Below are the code and all the weights of a small trained network. Each question names an input and a class and asks about switching units off, where a switched-off unit gives its printed mean instead of its output.

import numpy as np


def w(rows, s, z=0):
    codes = np.array(rows[::2]) - 128.0
    scale = np.full(codes.shape[1], s)
    scale[-1] = z or s
    return codes * scale


def norm(h):
    return h / np.sqrt((h * h).mean(-1, keepdims=True) + 1e-5)


def f(y):
    return np.maximum(y, 0)


def log_softmax(a):
    a = a - a.max(-1, keepdims=True)
    return a - np.log(np.exp(a).sum(-1, keepdims=True))


def net(x, mask):
    res = np.array(x, float).reshape(1, 8) / 4 @ E
    u = 0
    for l in range(3):
        y = f(norm(res) @ A[l][:, :-1].T + A[l][:, -1])
        res = res + np.where(mask[u : u + 4], y, B[l][:, -1]) @ B[l][:, :-1]
        u += 4
    return log_softmax(norm(res)[-1] @ U[:, :-1].T + U[:, -1])


A, B = {}, {}
E = w([
[97,186,140,232,126,130,152,52],'x0',
[130,127,141,132,146,139,127,129],'x1',
[126,126,139,130,123,130,138,132],'x2',
[206,92,129,138,63,254,95,72],'x3',
[130,131,124,127,134,131,129,126],'x4',
[57,138,84,159,101,199,104,188],'x5',
[117,111,159,134,157,152,146,130],'x6',
[114,118,137,126,100,112,121,129],'x7',
],0.0086)
A[0] = w([
[178,114,158,107,135,94,163,61,219],'L0N1',
[59,145,97,132,117,188,84,216,181],'L0N2',
[116,81,115,8,155,96,127,231,87],'L0N3',
[188,78,142,12,110,181,96,193,10],'L0N4',
],0.013,0.0012)
B[0] = w([
[175,129,118,6,129,172,116,123,200],'L0N1',
[163,113,146,193,84,203,117,161,221],'L0N2',
[133,130,196,41,86,208,72,143,251],'L0N3',
[75,150,92,181,162,35,188,118,238],'L0N4',
],0.012)
A[1] = w([
[105,122,120,43,187,1,217,117,248],'L1N1',
[66,140,78,189,146,119,151,215,7],'L1N2',
[110,55,67,209,102,174,132,169,109],'L1N3',
[147,125,138,67,133,120,114,177,107],'L1N4',
],0.014,0.002)
B[1] = w([
[90,175,147,179,100,112,227,49,246],'L1N1',
[150,61,151,7,143,145,48,187,189],'L1N2',
[129,152,92,108,204,18,174,71,232],'L1N3',
[116,75,91,206,167,104,102,210,209],'L1N4',
],0.012,0.011)
A[2] = w([
[74,184,112,197,99,182,76,42,70],'L2N1',
[108,97,197,18,158,69,99,141,60],'L2N2',
[201,157,133,143,118,159,132,4,205],'L2N3',
[196,125,149,122,41,227,72,22,5],'L2N4',
],0.013,0.0021)
B[2] = w([
[172,181,119,56,198,61,209,59,169],'L2N1',
[205,107,11,184,235,46,114,100,232],'L2N2',
[51,156,192,151,12,157,149,140,252],'L2N3',
[142,78,131,121,153,175,26,218,193],'L2N4',
],0.011,0.012)
U = w([
[186,113,61,114,217,39,115,113,2],'0',
[98,207,167,155,59,119,230,2,187],'1',
[165,112,183,83,48,248,33,166,155],'2',
],0.0078,0.00075)

Each question gives the input, the list of numbers given to net, and the class t.
The units are the neurons (one row each of A and B). Each row of codes is followed by its name. A weight is (code - 128) times the scale printed after its matrix; where a second scale follows, it is the last column's (A, B and U).
mask holds one flag per neuron, layer by layer. A switched-off neuron (its flag False) gives its mean, the last column of its row in B, instead of its output. The means were averaged over made-up inputs and are rounded, as every weight is.
A unit's drop is (log p(t) with every unit on - log p(t) with that unit switched off) / (log p(t) with every unit on - log p(t) with every unit switched off).
The circuit of an input: a set's keep is (log p(t) with only the set's units on - log p(t) with every unit switched off) / (log p(t) with every unit on - log p(t) with every unit switched off). Starting from all 12 units, units are removed one at a time, each time the one whose removal leaves the highest keep (on an exact tie, the one counted first), for as long as the keep stays at least 0.8.
units of the circuit, in order: the units of the circuit, biggest drop first
k most important neurons: the k neurons with the biggest drops, biggest first
top k neurons in layer l: the k neurons of layer l with the biggest drops, biggest first
input [-1,4,-6,7,-1,2,5,-2], class 0: 3 most important neurons : L0N3, L0N4, L1N2
input [-4,-3,5,6,1,-7,0,2], class 1: units of the circuit, in order : L0N4, L1N1
input [4,-3,-6,-6,-6,-7,-8,1], class 1: units of the circuit, in order : L1N1
input [2,5,-4,-2,4,-1,-7,-8], class 1: 2 most important neurons : L0N3, L0N2
input [-6,-5,1,1,2,6,8,2], class 0: 3 most important neurons : L0N4, L1N3, L0N1
input [-7,4,1,-8,1,2,-4,5], class 2: 3 most important neurons : L0N3, L1N3, L0N2
input [1,7,-2,-8,-5,0,-2,-7], class 1: top 2 neurons in layer 0 : L0N2, L0N1
input [-3,5,-2,2,-8,-8,-4,-2], class 1: 2 most important neurons : L1N1, L0N4
input [-8,6,-5,2,8,-8,-8,-8], class 1: top 2 neurons in layer 1 : L1N1, L1N2
input [7,1,3,1,-7,-5,-5,-2], class 2: 2 most important neurons : L0N4, L1N3
input [5,-7,-6,-4,-1,6,7,-7], class 0: 2 most important neurons : L1N2, L1N3
input [-3,-7,-8,1,6,-2,7,3], class 1: 2 most important neurons : L0N4, L1N1
input [-7,-5,6,2,6,6,2,-1], class 0: 2 most important neurons : L0N4, L1N3
input [-8,-7,-5,-8,-6,4,8,-3], class 2: units of the circuit, in order : L0N3
input [-3,8,-7,4,-1,-5,4,7], class 1: units of the circuit, in order : L1N1, L0N4
input [5,5,4,1,-6,0,3,-1], class 2: top 2 neurons in layer 0 : L0N4, L0N2
input [0,0,-8,3,5,4,8,-3], class 0: 2 most important neurons : L0N3, L1N3
input [-4,-4,-2,8,-2,5,0,3], class 0: 2 most important neurons : L0N4, L1N2
input [3,6,1,5,6,0,-7,6], class 2: 2 most important neurons : L0N4, L2N4
input [-5,7,-5,7,-2,2,0,1], class 0: units of the circuit, in order : L0N4
input [0,3,-2,6,-3,8,-4,-4], class 0: top 2 neurons in layer 1 : L1N1, L1N3
input [-8,4,2,-5,5,8,-2,2], class 2: top 2 neurons in layer 0 : L0N3, L0N2
input [1,0,2,2,3,0,2,8], class 2: top 2 neurons in layer 1 : L1N3, L1N1
